Below are the code and all the weights of a small trained network. Each question names an input and a class and asks about switching units off, where a switched-off unit gives its printed mean instead of its output.

import numpy as np


def w(rows, s, z=0):
    codes = np.array(rows[::2]) - 128.0
    scale = np.full(codes.shape[1], s)
    scale[-1] = z or s
    return codes * scale


def norm(h):
    return h / np.sqrt((h * h).mean(-1, keepdims=True) + 1e-5)


def f(y):
    return y / 2 * (1 + np.tanh(0.7978845608 * (y + 0.044715 * y**3)))


def log_softmax(a):
    a = a - a.max(-1, keepdims=True)
    return a - np.log(np.exp(a).sum(-1, keepdims=True))


def net(x, mask):
    res = np.array(x, float).reshape(1, 6) / 4 @ E
    u = 0
    for l in range(3):
        y = f(norm(res) @ A[l][:, :-1].T + A[l][:, -1])
        res = res + np.where(mask[u : u + 9], y, B[l][:, -1]) @ B[l][:, :-1]
        u += 9
    return log_softmax(norm(res)[-1] @ U[:, :-1].T + U[:, -1])


A, B = {}, {}
E = w([
[150,205,142,98,138],'x0',
[128,127,129,129,129],'x1',
[108,121,190,171,226],'x2',
[128,129,128,128,128],'x3',
[127,129,129,127,129],'x4',
[143,84,253,105,83],'x5',
],0.0027)
A[0] = w([
[112,66,112,211,197,6],'0.n1',
[60,56,17,176,160,75],'0.n2',
[82,190,114,247,224,43],'0.n3',
[112,40,137,163,52,16],'0.n4',
[117,4,146,76,144,106],'0.n5',
[166,153,1,141,84,47],'0.n6',
[111,138,97,116,122,30],'0.n7',
[129,162,116,171,222,178],'0.n8',
[192,209,96,127,184,129],'0.n9',
],0.0047,0.0019)
B[0] = w([
[117,51,81,214,115,171],'0.n1',
[253,126,122,221,39,249],'0.n2',
[174,150,4,78,142,240],'0.n3',
[99,115,119,70,46,162],'0.n4',
[77,106,90,69,110,188],'0.n5',
[21,159,184,158,116,242],'0.n6',
[123,136,147,145,101,97],'0.n7',
[128,79,115,39,146,237],'0.n8',
[75,138,123,39,97,186],'0.n9',
],0.0038,0.0019)
A[1] = w([
[248,180,174,232,24,43],'1.n1',
[244,37,221,253,103,80],'1.n2',
[98,13,112,176,146,171],'1.n3',
[132,131,189,106,45,55],'1.n4',
[19,148,177,94,61,5],'1.n5',
[151,164,44,155,83,131],'1.n6',
[229,97,90,225,191,6],'1.n7',
[52,111,101,128,185,147],'1.n8',
[116,82,114,83,97,43],'1.n9',
],0.0044,0.0017)
B[1] = w([
[239,214,42,247,133,187],'1.n1',
[43,231,2,31,229,233],'1.n2',
[30,140,150,186,51,242],'1.n3',
[211,115,35,145,133,204],'1.n4',
[147,116,14,89,93,195],'1.n5',
[121,122,233,156,212,247],'1.n6',
[152,83,52,118,41,151],'1.n7',
[157,215,150,122,49,154],'1.n8',
[153,67,162,129,58,131],'1.n9',
],0.0026,0.0014)
A[2] = w([
[22,184,144,87,122,90],'2.n1',
[178,52,74,144,183,4],'2.n2',
[24,72,197,159,149,74],'2.n3',
[253,179,127,79,102,189],'2.n4',
[172,124,64,212,110,99],'2.n5',
[164,152,137,78,228,95],'2.n6',
[163,131,85,219,150,95],'2.n7',
[124,82,52,144,76,247],'2.n8',
[198,178,103,131,157,99],'2.n9',
],0.0062,0.0014)
B[2] = w([
[32,85,62,201,118,175],'2.n1',
[48,78,44,55,180,149],'2.n2',
[168,109,85,254,173,161],'2.n3',
[116,88,61,233,140,213],'2.n4',
[36,189,215,69,175,205],'2.n5',
[218,196,206,142,125,178],'2.n6',
[75,120,220,31,94,172],'2.n7',
[173,125,221,91,192,254],'2.n8',
[181,27,67,155,7,157],'2.n9',
],0.0039,0.0034)
U = w([
[47,230,246,87,77,189],'0',
[51,65,113,22,235,207],'1',
[171,14,191,60,50,231],'2',
[69,38,116,254,203,119],'3',
[24,215,22,178,73,123],'4',
[232,210,32,63,212,113],'5',
[242,114,50,231,46,1],'6',
[227,187,249,200,203,28],'7',
],0.013,0.00085)

Each question gives the input, the list of numbers given to net, and the class t.
The units are the neurons (one row each of A and B). Each row of codes is followed by its name. A weight is (code - 128) times the scale printed after its matrix; where a second scale follows, it is the last column's (A, B and U).
mask holds one flag per neuron, layer by layer. A switched-off neuron (its flag False) gives its mean, the last column of its row in B, instead of its output. The means were averaged over made-up inputs and are rounded, as every weight is.
A unit's drop is (log p(t) with every unit on - log p(t) with that unit switched off) / (log p(t) with every unit on - log p(t) with every unit switched off).
The circuit of an input: a set's keep is (log p(t) with only the set's units on - log p(t) with every unit switched off) / (log p(t) with every unit on - log p(t) with every unit switched off). Starting from the 12 units with the biggest drops (on a tie, the unit counted first), units are removed one at a time, each time the one whose removal leaves the highest keep (on an exact tie, the one counted first), for as long as the keep stays at least 0.8.
circuit, biggest first: the units of the circuit, biggest drop first
top k neurons: the k neurons with the biggest drops, biggest first
top k neurons in layer l: the k neurons of layer l with the biggest drops, biggest first
input [1,5,5,3,6,-1], class 5: circuit, biggest first -> [0.n3]
input [8,6,-1,-1,4,-3], class 4: top 2 neurons in layer 2 -> [2.n1; 2.n8]
input [3,7,1,3,-7,7], class 7: top 2 neurons -> [0.n2; 0.n3]
input [-7,4,0,5,4,-4], class 0: circuit, biggest first -> [2.n5; 2.n7; 0.n2]
input [8,4,-7,0,8,-3], class 4: circuit, biggest first -> [0.n6; 2.n1]
input [8,7,-2,-7,3,0], class 4: top 3 neurons -> [0.n2; 0.n9; 2.n1]
input [1,0,5,-3,-8,-3], class 5: top 2 neurons in layer 2 -> [2.n6; 2.n1]
input [-6,-3,1,-6,3,-7], class 1: top 3 neurons -> [2.n2; 0.n3; 2.n6]
input [-8,8,8,4,3,-1], class 1: top 3 neurons in layer 0 -> [0.n6; 0.n3; 0.n2]
input [-1,-1,8,4,-2,-8], class 1: top 2 neurons -> [0.n1; 2.n2]
input [6,3,-1,6,3,0], class 4: top 2 neurons in layer 2 -> [2.n1; 2.n8]
input [0,-1,-5,5,5,-7], class 0: top 2 neurons -> [0.n2; 1.n2]
input [1,7,-7,-1,-1,8], class 6: top 3 neurons in layer 0 -> [0.n8; 0.n9; 0.n6]
input [2,-3,-3,-6,-1,2], class 6: top 2 neurons -> [2.n4; 2.n9]
input [3,3,-5,-8,-5,4], class 6: circuit, biggest first -> [2.n4]
input [-5,-1,0,-6,8,1], class 2: top 2 neurons in layer 1 -> [1.n3; 1.n9]
input [-2,-4,2,7,-7,-5], class 1: top 2 neurons -> [0.n3; 2.n2]
input [7,5,-4,-5,-1,-2], class 4: top 2 neurons -> [0.n2; 2.n1]
input [-7,-7,2,0,-1,-2], class 1: top 2 neurons -> [1.n2; 0.n2]
input [-8,-7,3,-8,8,0], class 1: top neuron -> [0.n2]
input [7,-7,1,4,6,7], class 7: top 4 neurons in layer 0 -> [0.n2; 0.n3; 0.n1; 0.n4]
input [-6,-2,-2,-4,3,0], class 0: top 3 neurons -> [0.n2; 2.n5; 0.n8]
input [0,0,-7,6,3,-8], class 0: top 2 neurons in layer 0 -> [0.n2; 0.n5]
